Below is a small trained network, with its code and all its weights. Each question gives an input and a target symbol and asks what happens when units are switched off, that is, made to give their printed mean instead of their output.

import numpy as np


def w(rows, s, z=0):
    codes = np.array(rows[::2]) - 128.0
    scale = np.full(codes.shape[1], s)
    scale[-1] = z or s
    return codes * scale


def f(y):
    return y / 2 * (1 + np.tanh(0.7978845608 * (y + 0.044715 * y**3)))


def softmax(a):
    e = np.exp(a - a.max(-1, keepdims=True))
    return e / e.sum(-1, keepdims=True)


def log_softmax(a):
    a = a - a.max(-1, keepdims=True)
    return a - np.log(np.exp(a).sum(-1, keepdims=True))


def net(x, mask):
    ids = ['αγδεζηθλμξπσω'.index(c) for c in x.split()]
    T = len(ids)
    res = E[ids] + P[:T]
    u = 0
    for l in range(2):
        q, k, v = (res @ M[l].T for M in (Q, K, V))
        z = softmax(np.where(np.tri(T) > 0, q @ k.T / 2**0.5, -1e9)) @ v
        res = res + np.where(mask[u], z, O[l][:, -1]) @ O[l][:, :-1]
        u += 1
        y = f(res @ A[l][:, :-1].T + A[l][:, -1])
        res = res + np.where(mask[u : u + 16], y, B[l][:, -1]) @ B[l][:, :-1]
        u += 16
    return log_softmax(res[-1] @ U[:, :-1].T + U[:, -1])


Q, K, V, O, A, B = {}, {}, {}, {}, {}, {}
E = w([
[164,113,180],'α',
[100,79,151],'γ',
[154,111,133],'δ',
[153,99,168],'ε',
[132,78,165],'ζ',
[52,112,94],'η',
[119,120,2],'θ',
[95,77,113],'λ',
[131,228,137],'μ',
[211,106,36],'ξ',
[161,123,71],'π',
[105,95,86],'σ',
[32,56,135],'ω',
],0.022)
P = w([
[254,22,142],'0',
[225,46,131],'1',
[217,70,131],'2',
[223,88,116],'3',
[211,87,111],'4',
[210,93,116],'5',
[192,111,102],'6',
[191,125,107],'7',
[188,140,90],'8',
[177,139,95],'9',
[169,157,82],'10',
[166,162,95],'11',
],0.0024)
Q[0] = w([
[112,158,161],'0.h0',
[255,4,106],'0.h0',
],0.026)
K[0] = w([
[137,94,149],'0.h0',
[161,252,114],'0.h0',
],0.032)
V[0] = w([
[254,51,2],'0.h0',
[37,62,213],'0.h0',
],0.0042)
O[0] = w([
[101,254,34,212],'0.h0',
[160,44,56,3],'0.h0',
],0.0044,0.0019)
A[0] = w([
[121,162,243,222],'0.n0',
[148,95,116,145],'0.n1',
[144,81,118,172],'0.n2',
[157,102,184,65],'0.n3',
[157,105,176,27],'0.n4',
[74,166,164,129],'0.n5',
[68,84,218,4],'0.n6',
[2,136,119,35],'0.n7',
[122,32,188,179],'0.n8',
[74,143,164,175],'0.n9',
[151,151,168,99],'0.n10',
[155,136,170,67],'0.n11',
[103,127,143,105],'0.n12',
[114,142,144,88],'0.n13',
[95,170,142,110],'0.n14',
[98,57,108,137],'0.n15',
],0.012,0.0029)
B[0] = w([
[131,69,22,203],'0.n0',
[109,193,126,154],'0.n1',
[86,210,122,175],'0.n2',
[110,31,126,151],'0.n3',
[121,34,132,138],'0.n4',
[168,112,82,135],'0.n5',
[5,154,118,180],'0.n6',
[213,51,131,176],'0.n7',
[156,133,215,254],'0.n8',
[157,176,100,146],'0.n9',
[128,68,145,137],'0.n10',
[134,52,138,132],'0.n11',
[148,129,126,125],'0.n12',
[147,83,112,118],'0.n13',
[141,65,93,132],'0.n14',
[42,166,132,206],'0.n15',
],0.015,0.006)
Q[1] = w([
[207,212,246],'1.h0',
[98,212,93],'1.h0',
],0.011)
K[1] = w([
[194,100,252],'1.h0',
[157,183,90],'1.h0',
],0.018)
V[1] = w([
[107,125,21],'1.h0',
[253,144,244],'1.h0',
],0.0052)
O[1] = w([
[104,3,60,205],'1.h0',
[236,175,161,2],'1.h0',
],0.0045,0.0062)
A[1] = w([
[149,163,140,33],'1.n0',
[181,55,132,1],'1.n1',
[108,131,215,100],'1.n2',
[48,179,69,134],'1.n3',
[229,174,183,139],'1.n4',
[239,166,133,44],'1.n5',
[90,115,136,41],'1.n6',
[207,89,180,186],'1.n7',
[166,36,140,181],'1.n8',
[139,136,168,119],'1.n9',
[136,233,123,132],'1.n10',
[152,135,187,93],'1.n11',
[19,80,84,16],'1.n12',
[178,207,176,69],'1.n13',
[141,97,94,94],'1.n14',
[255,171,64,182],'1.n15',
],0.0098,0.0041)
B[1] = w([
[113,108,130,119],'1.n0',
[129,213,228,155],'1.n1',
[118,15,139,194],'1.n2',
[143,219,144,224],'1.n3',
[213,104,88,131],'1.n4',
[96,57,176,131],'1.n5',
[163,144,122,151],'1.n6',
[212,155,158,150],'1.n7',
[71,193,75,201],'1.n8',
[134,110,150,133],'1.n9',
[172,206,39,155],'1.n10',
[160,93,164,135],'1.n11',
[208,115,112,247],'1.n12',
[66,118,156,133],'1.n13',
[144,113,160,159],'1.n14',
[48,3,164,192],'1.n15',
],0.013,0.011)
U = w([
[148,187,101,24],'α',
[2,147,186,52],'γ',
[86,152,111,131],'δ',
[60,142,105,234],'ε',
[136,47,120,13],'ζ',
[105,121,172,255],'η',
[46,88,97,161],'θ',
[172,172,193,87],'λ',
[205,68,132,108],'μ',
[110,84,188,26],'ξ',
[11,207,162,31],'π',
[188,103,73,219],'σ',
[232,99,156,77],'ω',
],0.011,0.0086)

Each question gives the input, a string of symbols that net reads in full, and the target symbol t.
The units are the heads (2 rows each of Q, K, V and O) and the neurons (one row each of A and B). Each row of codes is followed by its name. A weight is (code - 128) times the scale printed after its matrix; where a second scale follows, it is the last column's (O, A, B and U).
mask holds one flag per unit, layer by layer, with each layer's heads first. A switched-off unit (its flag False) gives its mean, the last column of its rows in O or B, instead of its output. The means were averaged over made-up inputs and are rounded, as every weight is.
A unit's drop is (log p(t) with every unit on - log p(t) with that unit switched off) / (log p(t) with every unit on - log p(t) with every unit switched off).
The circuit of an input: a set's keep is (log p(t) with only the set's units on - log p(t) with every unit switched off) / (log p(t) with every unit on - log p(t) with every unit switched off). Starting from the 12 units with the biggest drops (on a tie, the unit counted first), units are removed one at a time, each time the one whose removal leaves the highest keep (on an exact tie, the one counted first), for as long as the keep stays at least 0.8.
circuit, biggest first: the units of the circuit, biggest drop first
unit that matters most: the unit with the biggest drop
top k neurons: the k neurons with the biggest drops, biggest first
k most important neurons of layer l: the k neurons of layer l with the biggest drops, biggest first
input σ ε δ η σ γ δ, target μ: top 2 neurons : (0.n6, 0.n0)
input δ δ α ξ μ λ λ θ ξ σ ε λ, target γ: 3 most important neurons of layer 0 : (0.n0, 0.n8, 0.n15)
input ω θ γ α ε, target σ: top neuron : (0.n7)
input σ α δ μ σ θ π λ θ γ μ, target σ: circuit, biggest first : (0.n14, 0.n0)
input γ ε ξ η σ σ μ ζ θ α μ γ, target σ: circuit, biggest first : (1.n12, 0.n0, 0.h0, 1.n15)
input σ γ σ ξ σ γ γ, target θ: top 4 neurons : (0.n8, 1.n15, 1.n12, 0.n6)
input μ ζ μ μ η, target σ: top 3 neurons : (0.n7, 1.n15, 0.n8)
input θ ω θ ζ σ, target σ: 3 most important neurons of layer 1 : (1.n15, 1.n12, 1.n1)
input σ σ γ λ λ α σ γ σ η ε α, target λ: top 2 neurons : (1.n7, 1.n1)
input δ μ δ ξ α ξ μ θ θ σ σ η, target σ: 2 most important neurons of layer 0 : (0.n8, 0.n15)
input γ ε δ γ η γ δ α α η α λ, target π: top 3 neurons : (0.n15, 0.n0, 1.n12)
input ζ α γ, target γ: circuit, biggest first : (0.n8, 0.n6, 1.h0, 1.n12)
input σ γ ζ ε, target ω: circuit, biggest first : (0.n8, 1.h0, 1.n4)
input λ γ θ α, target σ: top 3 neurons : (0.n8, 0.n0, 1.n12)
input ε γ θ ω σ θ ε, target σ: top 4 neurons : (0.n0, 0.n8, 0.n7, 1.n15)
input μ μ μ δ ξ α ζ π ζ, target ζ: circuit, biggest first : (0.h0, 1.n3, 0.n3)
input ε θ θ θ γ, target σ: unit that matters most : 0.h0
input η θ ε λ λ θ ζ, target σ: top 2 neurons : (0.n8, 1.n15)
input ζ μ θ α δ ξ α η μ σ ω, target η: 2 most important neurons of layer 1 : (1.n12, 1.n3)
input ξ σ ζ ζ, target θ: 3 most important neurons of layer 1 : (1.n15, 1.n12, 1.n3)
